Each row has a name. Each piece below is followed by the name of the row it came from, unless a question asks for something else. Each question is about the rows just above it. Places in a row count from 1.

[111  95 111 137] : togi
[151 142 136 142] : ger
[134 141 131 101] : zelut
[ 98 124 122 124] : pitam
[103  98 106 144] : sugo
[ 68 197 130  98] : gege
[157 141 134 144] : suzo
[ 98 143 122 124] : guvab
[ 74 187 136 103] : Fike
[142 121 124 136] : zik
[144 197 130  98] : sasik
[ 91 177 126 111] : zutod
Row and place of [101] in the named rows: -> zelut, 4
[134 144] is in which row? -> suzo

[146 127 146 108 136 122 104 162 102 110 112 115 152] = Lodad
[101 173 142 124 114 124 128 150 111 133 147 116 122] = Vut
[146 148 146 108 136 122 104 162 102 110 112 115 158] = mapi
[124 136 126 146 124 112 126 132 123 129 126 122 148] = kuzu
[120 132 131 131 129 130 130 133 139 128 128 126 130] = lopo
[124 128 137 128 125 117 124 128 130 128 128 135 125] = vesu
Which entry of kuzu is missing from [132 124 148 129 126 126 122 112 124 146 136 126]? -> [123]
At which places does kuzu hold [126]? -> 3 7 11
Every place of [128] in vesu: -> 2 4 8 10 11

[147  70 145 123 125 136 104 111 154 101 201  79  90 127 107 133 137  83
 169 153 118 129 114 124  75 107 132 114  90 113 153 169 126  96 119 136
 162 144 114 119 156 124 104 145 168 115 104]  meva
[160  74 145 154 136 111 123 138 125 107 188  92  90 118 108 144 146 124
 165 118 113  83 124 115  75 154 162 108  89 108 145 169 109  95 134 120
 170 143 119 153 126 136 108 105 162 122 125]  zime
[147  70 145 123 125 136 138 111 154 101 201  79  90 127 107 133 137  83
 167 153 118 129 114 124  75 107 132 114  90 113 153 169 126  96 119 136
 162 144 114 119 156 170 104 145 168 115 104]  depav
The row with [145 123 125 136 104 111 154] is -> meva
Places of [169] in row meva: -> 19 32
[92] is at row and place -> zime, 12
Which entry of zime is missing from [122 115 118 145 169 113 108 109 108 136 154 118 120 162 138  75 126 105
 125  89 153 136 123 134 111 108  95 146  74 170 188 144 160 107 124 125
 119  83 108  92 143 154 145 165 124 162]? -> [90]

[ 56 176 142  92 103] -> Budof
[ 98  97  98 162  98] -> tikaz
[151 126 161 132 117] -> luvup
[157 151 111 123 175] -> Morem
[ 85 124 123  94 100] -> pebe
[153 164  79 177 103] -> daleb
[175] is at row and place -> Morem, 5
[56] is at row and place -> Budof, 1
Where do [177 103] appear? -> daleb
Where in the named rows is [157]? -> Morem, 1
At which places does tikaz hold [98]? -> 1 3 5
The row with [153 164] is -> daleb

[153 140 156 121 109 143 168  95 143 156 107 118 118  90 173 117 138 154
 138 149 143] = pupe
[146 120 170 118  98 170 162 170 143 168  81 137  99 118 184 111 170 161
 118 173 118] = Vub
[146 120 170 118 169  96 162 107 143 136 119 137  99 108 184 111 135 161
 118 173 136] = Tok
[116 136 113 134 170  94 115 140 114  90 104 119 115  91 175 116 139 154
 136 152 141] = lavob
[155 134 163 118 104 142 168  95 141 161 101 121 111  93 178 115 139 154
 133 156 139] = Voni
[146 120 170 118  98 148 162 107 143 168  81 137  99 108 171 168 135 161
 118 173 136] = tomul
[116 136 113 134 170  94 115 140 114  90 155 126 150 113  71 159 119 183
 136  81 101] = zuk
[146 120 170 118  98 148 162 106 143  81 168 137  99 108 184 163 135 160
 118 173 136] = Didig
Which row holds [146 120 170 118  98 148 162 107 143 168  81 137  99 108 171 168 135 161
 118 173 136]? -> tomul
Places of [170] in row Vub: -> 3 6 8 17
At which places does tomul hold [162]? -> 7
Row and place of [91] in the named rows: -> lavob, 14
Which entry of Tok is missing from [111 136 136 173 118  96 146 161 120 143 108  99 137 107 162 170 119 118
 169 184]? -> [135]
Where in the named rows is [93]? -> Voni, 14

[113 132 113 125 143 121 146 132  98 129 123 132 119 112 117 141 142 130
 139 133 119 114 110 108] = vegib
[119 140 144 149 137 112 130 134 123 130 111 141 128 143 138 105 119  99
 122 134 112 137 142 147] = gof
[183 130 145 144  95 150 197 153  75 130 137 144 103 108  82 142 118 132
 127 130 131 119 137 115] = birip
[183 130 145 144  95 150 197 153  75 130 137 144 103 108  82 115 148 124
 152 168  68  61  63 119] = zas
[108 140 140 149 144 105 120 133 129 132 107 141 133 148 121 107 115  98
 118 131 119 148 154 147] = vetiz
Which entry of vetiz is missing from [149 148  98 131 119 148 107 108 141 115 140 129 140 147 154 121 118 133
 144 105 133 107 132]? -> [120]
Which row holds [119 140 144 149 137 112 130 134 123 130 111 141 128 143 138 105 119  99
 122 134 112 137 142 147]? -> gof
Which entry of vetiz is missing from [108 107 141 131 140 115 133 118 105 148 119  98 120 133 154 144 107 129
 147 140 121 148 132]? -> [149]

[111 129 120 133 119 135 120 115 134 145 124 107 107 136 147 141 144 133
 109 148 141 136 123 123 119 103 138 113] : Nuzuv
[136 129 124 133 119 135 120 115 134 145 124 107 107 136 147 141 144 133
 109 108 141 136 138 123 119 103 138 113] : Guso
[104 140 116 107 127 115 135 102  75 102 172 164 147  63 135  98 128 111
 152  84  95 115 144 184 103 166 119 141] : peg
Shuffled peg with one entry gone: [166  95  84 147 184 172 104 135 128 164 115 144 140 115 111 107 116 119
 141 102 152 135  63 102 103  75  98], missing -> [127]
Every place of [123] in Nuzuv: -> 23 24
Where in the named rows is [166]? -> peg, 26
At which places does Guso hold [145]? -> 10

[122 145 123 129 145 138 142] -> Tefor
[152  89 144 130 153 137 141] -> zuf
[133 131 143 118  89  74 100] -> rudum
[133 133 130 143 118  89  74] -> toso
[139  97 119 104 136 150 163] -> Ges
Row and place of [137] in the named rows: -> zuf, 6
Where do [133 130 143 118  89  74] appear? -> toso

[101 111 118 147 112 161 129 144 148 125 151  72 143 124 101 111 115 110
  89 136 120 117 140 121] -> ved
[101 111 118 147 112 161 129 144 148 125 151  72 143 124 101 111 110 110
  89 136 120 117 140 109] -> fof
[ 72 109 111 156 124 155 151  72 148 151 143 125 144  83  88 118 160 117
  84 173 162 119  88 134] -> tebas
[111 131 125 129 145 111 148  77  84 148 103 169  88  94 126 140 172 138
 138 158 168 134  78 143] -> Pafug
[106 115 107 138 129 170 130 165 146 119 155  70 162 139 106 111  87  98
  95 133 108 105 160 106] -> Nuviz
[182 152 147  96 142  82 114 131 125 121 105 194 127 156 173 149 124 153
 187  95  78 168 143 134] -> piduf
asked: [168 134  78 143] -> Pafug
Where do [101 111 118 147 112 161 129 144 148 125 151  72 143 124 101 111 115 110
  89 136 120 117 140 121] appear? -> ved
piduf without one entry, shuffled: [105 173 143 114 153 152 156 147 127 182 121 149 142 187  82 124  96 194
 131  95 134 168  78]. Gone: -> [125]
Shuffled ved with one entry gone: [151 143 101 117 110 129 147 111  72 125 101 115 148 144 124  89 121 118
 120 111 136 161 112], missing -> [140]

[137 148  95 122 167  82  99 122 131 123 154 134 130 138 132 111 125 129
 133 142 103 141 191 128 148  76 135 152 129  59  80 130 137 153 137 111
 116 116] : lek
[119 109 109 165 102 158 141 128 137 123 109 143 101 138 132 111 123  71
  76 127 159  62 121 137 140 134 119 152 135 133 106 158  95  92 107  99
 158 138] : nuso
[125 129 133 142 122 141 191 128 148  77 135 143 101 139 140 130 123  71
  76 127 104 168 132  93 108 152 103 142 117 189 128 134 144 169 125 128
 142 120] : basu
asked: [125 129 133 142 103 141 191 128 148  76 135] -> lek
Every place of [123] in nuso: -> 10 17
Which row holds [137 148  95 122 167  82  99 122 131 123 154 134 130 138 132 111 125 129
 133 142 103 141 191 128 148  76 135 152 129  59  80 130 137 153 137 111
 116 116]? -> lek

[138 125 115 147 116 141 158 191  99 165 127 110 198 186 130 127]  Bodup
[ 95 175 136 124 112 171 137 142 183  80  97 147 101 136 111 129]  Kibon
[160  86 118 137 138  97 129 134  71 183 153 107 174 138 171 160]  sak
[ 95 185 136 124 112 171 137 142 183  80  97 147 101 136  84  91]  pudat
[174] is at row and place -> sak, 13
[186] is at row and place -> Bodup, 14

[138 138 110 150  97 169 141 130]  funap
[127 152 127 131 127 151 152 131]  Rugot
[117 118 155  90 130 146 145 135]  duva
Every place of [138] in funap: -> 1 2
At which places does Rugot hold [152]? -> 2 7
Places of [146] in row duva: -> 6

[132 142 172 145 171 126 139 131 125 131 148] : fes
[143 101 138 129 133 147 129 101 117 163 159] : tel
[125 144 122 143 117 128 141 106 124 107 112] : Rulo
[147 146 124 141 124 151 137 121 138 108 111] : razu
[122 120 163 125 159 118 123 138 119 131 152] : selol
[160 130 108 126 111 146 127 123 124 133 120] : fezod
[111 106 128 102  72 115 111 127 124 128 125] : teg
[117 124 172 132 168 108 130 131 118 134 154] : mege
Row and place of [102] in the named rows: -> teg, 4
Places of [124] in row teg: -> 9
Where in the named rows is [121]? -> razu, 8
Places of [159] in row tel: -> 11
Which entry of teg is missing from [106 125 128 127 111 111 102 115 128  72]? -> [124]

[147  96  92 115] -> kol
[156 146 112 113] -> Zok
[ 82 178 187 103] -> Vuku
[132 130 131 159] -> vuka
[ 86 175 187 101] -> mesus
[113 178 187 115] -> lavo
[109 136 137 135] -> led
[124 128  98 174] -> zogo
[132 103  96 150] -> rur
[112 112 112 146] -> rez
[111 128 116 172] -> numu
Where in the named rows is [86]? -> mesus, 1
Where do [112 112 146] appear? -> rez
Every place of [112] in rez: -> 1 2 3
The row with [ 86 175] is -> mesus
Where in the named rows is [136]? -> led, 2
Shuffled vuka with one entry gone: [159 132 131], missing -> [130]

[120  97  95 167 106] : dal
[120 160 139 167 127] : natul
[128 160 139 167 127] : Fega
Which row holds [120 160 139 167 127]? -> natul
Which row holds [ 95 167 106]? -> dal
Which row holds [128 160 139]? -> Fega

[126 121 152 111 157 186]  Burez
[ 80 140 131 111 157 109]  Kogo
[158 158 150 158 144 130]  supe
[143 122 123 105 129 192]  mar
[110 144 112 100 136 147]  lam
[118 119 153 117 160 187]  reso
[ 91 135 106 101 127 170]  mozes
[110] is at row and place -> lam, 1
At which places does supe hold [158]? -> 1 2 4
asked: [126 121 152 111 157 186] -> Burez

[143 137 167 121  91 108]  pem
[127 129 136 121 137 108]  merot
[155  69 129 139 105 126]  Gopif
[108 126 131 114  86 131]  vanop
[141 101 132 128 153 151]  Tez
asked: [ 69 129 139] -> Gopif
Where in the named rows is [101]? -> Tez, 2
Shuffled merot with one entry gone: [108 129 127 121 137], missing -> [136]

[132 116 156 128 135 106 114 129 129 105  85 149 131 134 127 149 142 129
 114 112  94  95 156 123 147 137 154 125 129 139 172 119 113] = mazi
[133 125 103  98 152 136 143 127 130 148 158 103 125 118 125 107 118 121
 106 138 142 139 114 152 129 153  92 135 113 107  89 112 165] = Ret
[133 155 113 146 116 135 112 117 115 125 120 137 136 124 135  89 133 102
 132 137  86 121 132  98 107  73 145 117 149 124 133 160 104] = pimib
[119  91 185 147 100 110 113 125 131 129 134 152 119 132  98 138 132 116
 137 142 108 123 125 144 125 131 146 133 123 147 179 134 130] = Vap
[109 107 166 108 154 136 118 143 134 127 130 148 127 126 107 134 142 122
 116 115  84  88 119  91 159 139 127 138 130 137 155 116 137] = balon
[130 159 110 143 108 131 116  96 131 126 119 129 138 118 135 136 111 138
 179 139 147 131 121 123  86  81 133 107 141 124 118 163 109] = nim
[111  98 175 141 112 100 109 122 132 116 104 153 130 134 110 147 130 116
 129 126 101 111 141 148 128 133 152 123 124 143 183 131 118] = Makil
[147 111 161 144 111  95 145 150 143 123 123 135 111 146 131  95 163 118
  96 109 101 134 134 124 164 174 139 154 126 147  95  95 126] = lif
[ 99  99 154 105 151 103 122 127 144 131 112 136 127 117 112 132 137 121
 102 132  86  89 133 149 143 162 123 132 114 121 146 108 153] = faliv
[129 123  95  97 154 116 140 124 132 121 118 104 137 125 141 124 106 108
 101 119 138 134 130 182 126 162 101 113 103 112 108 111 148] = Pudil
Places of [95] in row lif: -> 6 16 31 32
[133 125 103  98 152 136 143 127 130 148 158 103 125 118 125 107 118 121
 106 138 142 139 114 152 129 153  92 135 113 107  89 112 165] is in which row? -> Ret
[132 137 121 102 132  86  89 133] is in which row? -> faliv
asked: [132  86  89 133 149 143] -> faliv

[ 68  76  66 171 122] = dab
[154 171  66  76 125] = vesos
[170 178  99  93  87] = Femo
[103 156  74  75  64] = rilev
[112 107 175 144 131] = kasif
[183  78 167  57 107] = Zifud
[ 76  66 171] is in which row? -> dab
Which entry of rilev is missing from [103 156  64  75]? -> [74]

[120 102 155  90  85 171 144 120 151 132 165] = lumas
[130 167 101 145 139 142 167 105 117 113 131] = fogu
[ 92 178 146 126 146 159 174 110 113 112 144] = veba
[ 91 152  98 105 108 153 105 100 133 138 108] = dusag
[163 106 120  99 155  90  85 171 144 120 153] = Vov
[126 119 153 176  90 152  98 105 137 166  83] = Kurir
asked: [120  99 155  90  85 171 144 120] -> Vov
fogu without one entry, shuffled: [105 167 167 131 101 142 113 117 145 130]. Gone: -> [139]
asked: [ 90 152  98 105] -> Kurir
Row and place of [145] in the named rows: -> fogu, 4
asked: [163 106 120  99 155  90  85 171 144 120 153] -> Vov
Every place of [145] in fogu: -> 4

[121 121 159 121] : gal
[179  76 107 121] : vuvol
[120  73 116 102] : Belu
Places of [121] in row gal: -> 1 2 4
[159] is at row and place -> gal, 3

[141 150 142 142 113 140 145 119 144 117 130 116  90 121 138 116 135 134
 146 118 119 134 122 133 127 117 133 124 121 136  98 127 140] -> goni
[124 112 112 135 135 128 114 148 132 127 137 143 113 139 133 149 135 124
 112 130 147 121 122 156 144 122 143 127 134 155 109 123 134] -> Bokup
[124 101 114  87 194 110  96 146 146 132 156 104 123 116 119 164 122 145
  93 148 179 112 126  87 175 106 135 106 165 110 129 134 116] -> vire
Row and place of [147] in the named rows: -> Bokup, 21
Every place of [132] in vire: -> 10
Which entry of vire is missing from [112 122 134 148 126 110  93 124 116 116 165 119  87 179 106 110 129 114
 132 106  87 104 156 175 146 145 146 164 101 135 194  96]? -> [123]
Which row holds [127 137 143 113 139 133 149 135]? -> Bokup

[150  78 134 153 117 147 144 103 111 152 163 117 117 144 130 155 128  83
 145 128 108 124 129  85 149  97 122 120 101 155  99 114 118 131 146 117]  Bab
[148  99 118 101 114 133 102 145  96 158 136 126 106 132 138 157 113 100
 158 142  94 144 101 134 144 107 147 168 107 164 127 115 150 115 138 139]  Sigub
[138  87 123 140 115 114 164 119 108 144 144  99 134 131  84 132 132  68
 103  97 118 129 138  87 106 157 104 114 138 120 158 156 133 124  94 145]  zez
[148  99 118 132 114 133 102 145  96 158 136 126 106 132 138 157 113 100
 158 142  94 122 129  82 143 115  85  92 123 164 127 115 150 115 138 139]  Nevoz
[138  87 123 140 115 114 164 119 108 144 144  99 134 131  84 132 132  68
 103  97 118 129 101 147 168 107 134 144 107 154 108 101 102 140 141 111]  nek
[148 125  96 128 131 125 102 132 108 146 134 145 119 148 126 138 124 138
 157 123  96 131 129 103 119 135 105 104 150 140 151 145 128 108 119 157]  zup
asked: [148  99 118 101 114 133 102 145  96 158 136 126 106 132 138 157 113 100
 158 142  94 144 101 134 144 107 147 168 107 164 127 115 150 115 138 139] -> Sigub
Where do [107 154 108 101 102] appear? -> nek
Shuffled nek with one entry gone: [141 154 138 114 118 134 134 164 132 101 132 115  84 144 103 111 129 107
 131 144 140 119  99  97 123 107 168  87 108  68 108 102 144 140 101], missing -> [147]
Shuffled zup with one entry gone: [128 108 150 125 103 104 105 126 128 157 157 135 138 108 148 132 151 129
 123 119  96 145 134 119 146 145 119 131 140 131  96 148 102 138 125], missing -> [124]
Row and place of [130] in the named rows: -> Bab, 15
Bab without one entry, shuffled: [149 101  97  78 120 152 144 117 144 163 129 146 128 155 114  83 134 108
 131 153 117 122 117 155 147 118 145  99 128 103  85 130 117 111 150]. Gone: -> [124]
asked: [101 147 168 107 134 144 107] -> nek

